Here is a tiny trained network, its code and every weight. The questions are about switching its units off for an input and a class, where a switched-off unit gives its printed mean instead of its output.

import numpy as np


def w(rows, s, z=0):
    codes = np.array(rows[::2]) - 128.0
    scale = np.full(codes.shape[1], s)
    scale[-1] = z or s
    return codes * scale


def f(y):
    return y / 2 * (1 + np.tanh(0.7978845608 * (y + 0.044715 * y**3)))


def log_softmax(a):
    a = a - a.max(-1, keepdims=True)
    return a - np.log(np.exp(a).sum(-1, keepdims=True))


def net(x, mask):
    res = np.array(x, float).reshape(1, 5) / 4 @ E
    y = f(res @ A[0][:, :-1].T + A[0][:, -1])
    res = res + np.where(mask, y, B[0][:, -1]) @ B[0][:, :-1]
    return log_softmax(res[-1] @ U[:, :-1].T + U[:, -1])


A, B = {}, {}
E = w([
[132,133,128,126,134,115,136,136,112],'x0',
[174,72,89,115,166,123,80,93,87],'x1',
[130,139,121,2,65,85,133,92,125],'x2',
[97,159,138,139,196,98,78,83,176],'x3',
[169,135,234,64,169,164,202,62,83],'x4',
],0.014)
A[0] = w([
[199,58,93,125,182,126,125,49,76,108],'N0',
[91,174,148,141,115,88,194,123,147,86],'N1',
[57,135,156,145,155,119,100,74,139,62],'N2',
[156,102,156,127,144,102,149,81,117,38],'N3',
[176,150,137,195,107,208,97,165,103,157],'N4',
[150,145,125,208,182,174,167,140,102,2],'N5',
[129,190,116,125,197,112,118,98,158,33],'N6',
[198,135,201,85,230,223,254,43,129,49],'N7',
[69,133,183,112,184,59,65,102,156,181],'N8',
[183,159,142,160,193,176,105,150,192,157],'N9',
[158,99,137,149,79,183,149,152,106,68],'N10',
[39,195,169,122,135,188,215,151,147,83],'N11',
],0.0096,0.0071)
B[0] = w([
[34,148,190,157,124,189,82,87,102,194],'N0',
[118,120,133,143,139,167,46,63,127,152],'N1',
[150,32,167,107,135,152,120,191,111,153],'N2',
[141,101,73,118,152,137,63,111,148,143],'N3',
[117,159,81,113,92,196,167,58,142,194],'N4',
[147,204,88,66,44,168,100,105,137,172],'N5',
[114,62,176,68,101,110,135,253,110,152],'N6',
[106,92,37,139,182,131,156,131,190,252],'N7',
[135,83,108,116,91,179,195,132,92,205],'N8',
[137,128,125,84,93,108,150,84,129,191],'N9',
[125,62,169,137,123,211,129,229,76,156],'N10',
[60,107,178,143,99,146,74,97,136,183],'N11',
],0.011,0.015)
U = w([
[101,109,31,176,134,97,111,172,187,85],'0',
[69,130,165,165,125,145,33,117,126,98],'1',
[164,81,160,100,116,173,185,200,98,100],'2',
[173,191,106,10,89,142,149,84,146,97],'3',
[121,123,124,162,116,107,170,106,122,254],'4',
[149,176,150,155,152,110,197,123,142,179],'5',
[172,142,198,192,177,64,124,188,127,99],'6',
[229,172,142,176,166,71,134,125,132,93],'7',
],0.014,0.019)

Each question gives the input, the list of numbers given to net, and the class t.
The units are the neurons (one row each of A and B). Each row of codes is followed by its name. A weight is (code - 128) times the scale printed after its matrix; where a second scale follows, it is the last column's (A, B and U).
mask holds one flag per neuron, in row order. A switched-off neuron (its flag False) gives its mean, the last column of its row in B, instead of its output. The means were averaged over made-up inputs and are rounded, as every weight is.
A unit's drop is (log p(t) with every unit on - log p(t) with that unit switched off) / (log p(t) with every unit on - log p(t) with every unit switched off).
The circuit of an input: a set's keep is (log p(t) with only the set's units on - log p(t) with every unit switched off) / (log p(t) with every unit on - log p(t) with every unit switched off). Starting from all 12 units, units are removed one at a time, each time the one whose removal leaves the highest keep (on an exact tie, the one counted first), for as long as the keep stays at least 0.8.
circuit, biggest first: the units of the circuit, biggest drop first
most important unit: the unit with the biggest drop
top k neurons: the k neurons with the biggest drops, biggest first
drop when u is switched off: that unit's drop, to one decimal
input [-3,-5,-6,5,-2], class 3: most important unit	N9
input [8,0,3,3,-6], class 4: top 3 neurons	(N7 N8 N3)
input [5,1,-5,3,3], class 3: circuit, biggest first	(N5 N9)
input [0,5,3,7,3], class 2: circuit, biggest first	(N8 N6)
input [-3,-7,-2,7,-4], class 1: top 2 neurons	(N11 N1)
input [-7,-8,6,-3,-7], class 1: circuit, biggest first	(N7 N1)
input [-3,5,1,8,5], class 2: top 2 neurons	(N8 N6)
input [6,-5,1,-5,3], class 4: circuit, biggest first	(N6 N11)
input [-4,2,-8,-7,3], class 3: top 2 neurons	(N5 N4)
input [-8,-8,1,8,-4], class 1: top 2 neurons	(N1 N11)
input [8,4,-8,6,-5], class 3: circuit, biggest first	(N5 N9 N4)
input [-2,8,-6,-8,2], class 1: top 2 neurons	(N0 N8)
input [-6,5,2,-1,-5], class 4: top 4 neurons	(N7 N11 N3 N1)
input [-3,-8,-7,3,2], class 1: circuit, biggest first	(N11)
input [1,6,-6,-6,-3], class 1: top 3 neurons	(N0 N8 N7)
input [-8,-6,6,-7,-6], class 4: circuit, biggest first	(N6 N5)
input [3,-7,7,-6,1], class 1: top 2 neurons	(N11 N1)
input [-5,-2,-8,-7,-7], class 3: top 2 neurons	(N4 N5)
input [8,5,-5,-8,-6], class 2: top 2 neurons	(N10 N7)
input [6,5,-6,5,4], class 3: top 3 neurons	(N5 N9 N11)
input [0,-7,2,-5,-5], class 1: most important unit	N7
input [8,6,-2,8,6], class 2: top 3 neurons	(N8 N6 N2)
input [-8,-8,5,-8,-4], class 1: drop when N11 is switched off	0.4
input [-3,0,-7,3,7], class 0: drop when N7 is switched off	2.0
input [3,-6,2,-3,7], class 0: drop when N7 is switched off	0.9
